Here is a tiny trained network, its code and every weight. The questions are about switching its units off for an input and a class, where a switched-off unit gives its printed mean instead of its output.

import numpy as np


def w(rows, s, z=0):
    codes = np.array(rows[::2]) - 128.0
    scale = np.full(codes.shape[1], s)
    scale[-1] = z or s
    return codes * scale


def norm(h):
    return h / np.sqrt((h * h).mean(-1, keepdims=True) + 1e-5)


def f(y):
    return np.maximum(y, 0)


def log_softmax(a):
    a = a - a.max(-1, keepdims=True)
    return a - np.log(np.exp(a).sum(-1, keepdims=True))


def net(x, mask):
    res = np.array(x, float).reshape(1, 4) / 4 @ E
    u = 0
    for l in range(2):
        y = f(norm(res) @ A[l][:, :-1].T + A[l][:, -1])
        res = res + np.where(mask[u : u + 6], y, B[l][:, -1]) @ B[l][:, :-1]
        u += 6
    return log_softmax(norm(res)[-1] @ U[:, :-1].T + U[:, -1])


A, B = {}, {}
E = w([
[210,113,175,130,159,210,128,161,244,196,12,110],'x0',
[108,72,163,196,51,62,152,241,45,106,147,194],'x1',
[56,91,135,110,147,68,60,152,29,153,97,66],'x2',
[21,21,88,80,37,54,147,62,245,66,135,114],'x3',
],0.0011)
A[0] = w([
[62,187,68,102,151,106,119,75,61,79,178,94,13],'L0N0',
[130,169,85,114,152,114,181,74,100,79,241,188,100],'L0N1',
[148,111,108,87,135,161,117,75,226,149,117,66,2],'L0N2',
[29,53,149,119,15,5,134,123,153,72,151,150,180],'L0N3',
[156,144,110,103,161,180,151,79,201,190,106,93,89],'L0N4',
[112,157,116,120,155,125,99,147,44,100,138,118,131],'L0N5',
],0.0026,0.0016)
B[0] = w([
[131,51,109,83,188,137,170,82,168,60,106,170,165],'L0N0',
[89,142,191,154,180,151,133,148,71,173,93,81,179],'L0N1',
[138,207,144,22,145,188,29,33,200,26,69,77,172],'L0N2',
[50,106,30,202,73,68,122,152,88,251,207,153,254],'L0N3',
[72,111,138,180,88,113,114,157,101,83,98,78,184],'L0N4',
[155,81,117,89,102,53,130,112,129,135,150,130,170],'L0N5',
],0.0032,0.0044)
A[1] = w([
[95,138,74,59,225,130,96,95,89,108,149,124,151],'L1N0',
[129,197,149,173,88,103,155,173,49,133,194,137,77],'L1N1',
[168,232,79,148,122,165,139,88,153,173,189,135,130],'L1N2',
[2,157,39,125,120,139,193,70,194,118,201,147,103],'L1N3',
[171,227,135,62,157,193,91,101,158,92,141,154,8],'L1N4',
[95,63,26,87,18,32,109,123,186,158,146,177,176],'L1N5',
],0.003,0.0011)
B[1] = w([
[193,164,150,126,76,131,173,149,155,111,148,195,175],'L1N0',
[43,49,3,108,47,57,75,93,186,146,180,81,193],'L1N1',
[32,4,78,89,62,58,140,164,88,129,156,176,147],'L1N2',
[91,162,178,235,200,162,176,227,104,205,166,190,211],'L1N3',
[61,72,87,85,50,51,78,71,176,72,114,67,163],'L1N4',
[91,10,21,105,45,23,19,174,13,208,157,31,252],'L1N5',
],0.0032,0.0047)
U = w([
[79,215,152,20,73,214,31,16,237,2,33,11,218],'0',
[6,233,218,223,241,240,241,113,168,130,238,206,4],'1',
[16,10,16,159,25,17,43,204,9,243,247,100,251],'2',
[220,235,240,187,224,231,31,230,53,240,26,35,51],'3',
[219,143,185,244,30,244,230,244,237,102,147,237,8],'4',
[222,230,224,23,235,117,246,36,17,34,232,234,92],'5',
],0.0037,0.0031)

Each question gives the input, the list of numbers given to net, and the class t.
The units are the neurons (one row each of A and B). Each row of codes is followed by its name. A weight is (code - 128) times the scale printed after its matrix; where a second scale follows, it is the last column's (A, B and U).
mask holds one flag per neuron, layer by layer. A switched-off neuron (its flag False) gives its mean, the last column of its row in B, instead of its output. The means were averaged over made-up inputs and are rounded, as every weight is.
A unit's drop is (log p(t) with every unit on - log p(t) with that unit switched off) / (log p(t) with every unit on - log p(t) with every unit switched off).
The circuit of an input: a set's keep is (log p(t) with only the set's units on - log p(t) with every unit switched off) / (log p(t) with every unit on - log p(t) with every unit switched off). Starting from all 12 units, units are removed one at a time, each time the one whose removal leaves the highest keep (on an exact tie, the one counted first), for as long as the keep stays at least 0.8.
circuit, biggest first: the units of the circuit, biggest drop first
k most important neurons: the k neurons with the biggest drops, biggest first
top k neurons in layer l: the k neurons of layer l with the biggest drops, biggest first
drop when u is switched off: that unit's drop, to one decimal
input [-8,-4,4,-6], class 5: top 2 neurons in layer 0 : (L0N3; L0N0)
input [2,1,1,-1], class 3: 4 most important neurons : (L0N3; L0N2; L1N1; L1N5)
input [-8,-4,4,-7], class 5: 2 most important neurons : (L0N3; L0N0)
input [-4,-6,-7,3], class 1: 2 most important neurons : (L1N5; L1N3)
input [6,4,3,0], class 3: circuit, biggest first : (L0N3; L1N5; L1N1)
input [3,5,-7,-2], class 4: most important neuron : (L0N3)
input [-7,-4,4,-7], class 5: circuit, biggest first : (L0N3; L1N5; L1N0)
input [2,-2,6,-5], class 3: 2 most important neurons : (L0N3; L1N5)
input [1,-6,5,4], class 0: circuit, biggest first : (L0N2; L0N3; L1N5)
input [-2,-7,8,1], class 0: circuit, biggest first : (L0N3; L1N5)
input [3,-7,2,6], class 0: 2 most important neurons : (L0N2; L0N3)
input [4,1,1,-5], class 3: 3 most important neurons : (L0N3; L1N5; L0N2)
input [1,-3,-1,3], class 0: circuit, biggest first : (L0N2; L0N3)
input [-8,-8,5,-1], class 5: circuit, biggest first : (L0N3; L1N5; L1N0; L1N1)
input [6,7,-6,-5], class 4: circuit, biggest first : (L1N5)
input [3,-2,-6,3], class 0: circuit, biggest first : (L0N3; L0N2)
input [-3,-3,-8,2], class 1: 3 most important neurons : (L1N5; L0N1; L1N3)
input [8,4,5,0], class 3: 3 most important neurons : (L0N3; L1N5; L1N1)
input [5,-1,-8,-4], class 0: top 2 neurons in layer 1 : (L1N5; L1N4)
input [3,-7,2,-8], class 0: circuit, biggest first : (L0N3; L1N5; L1N4)
input [-8,-6,-5,-3], class 5: circuit, biggest first : (L0N3; L1N5)
input [2,5,-5,-1], class 4: top 2 neurons in layer 0 : (L0N3; L0N5)
input [4,3,-7,0], class 4: top 2 neurons in layer 0 : (L0N3; L0N2)
input [2,-4,-4,-5], class 0: top neuron in layer 1 : (L1N5)
input [1,-5,7,-4], class 3: top 3 neurons in layer 1 : (L1N5; L1N1; L1N4)
input [8,8,-4,-2], class 4: drop when L1N5 is switched off : 0.5
input [-5,-8,8,-8], class 5: drop when L1N5 is switched off : 0.3
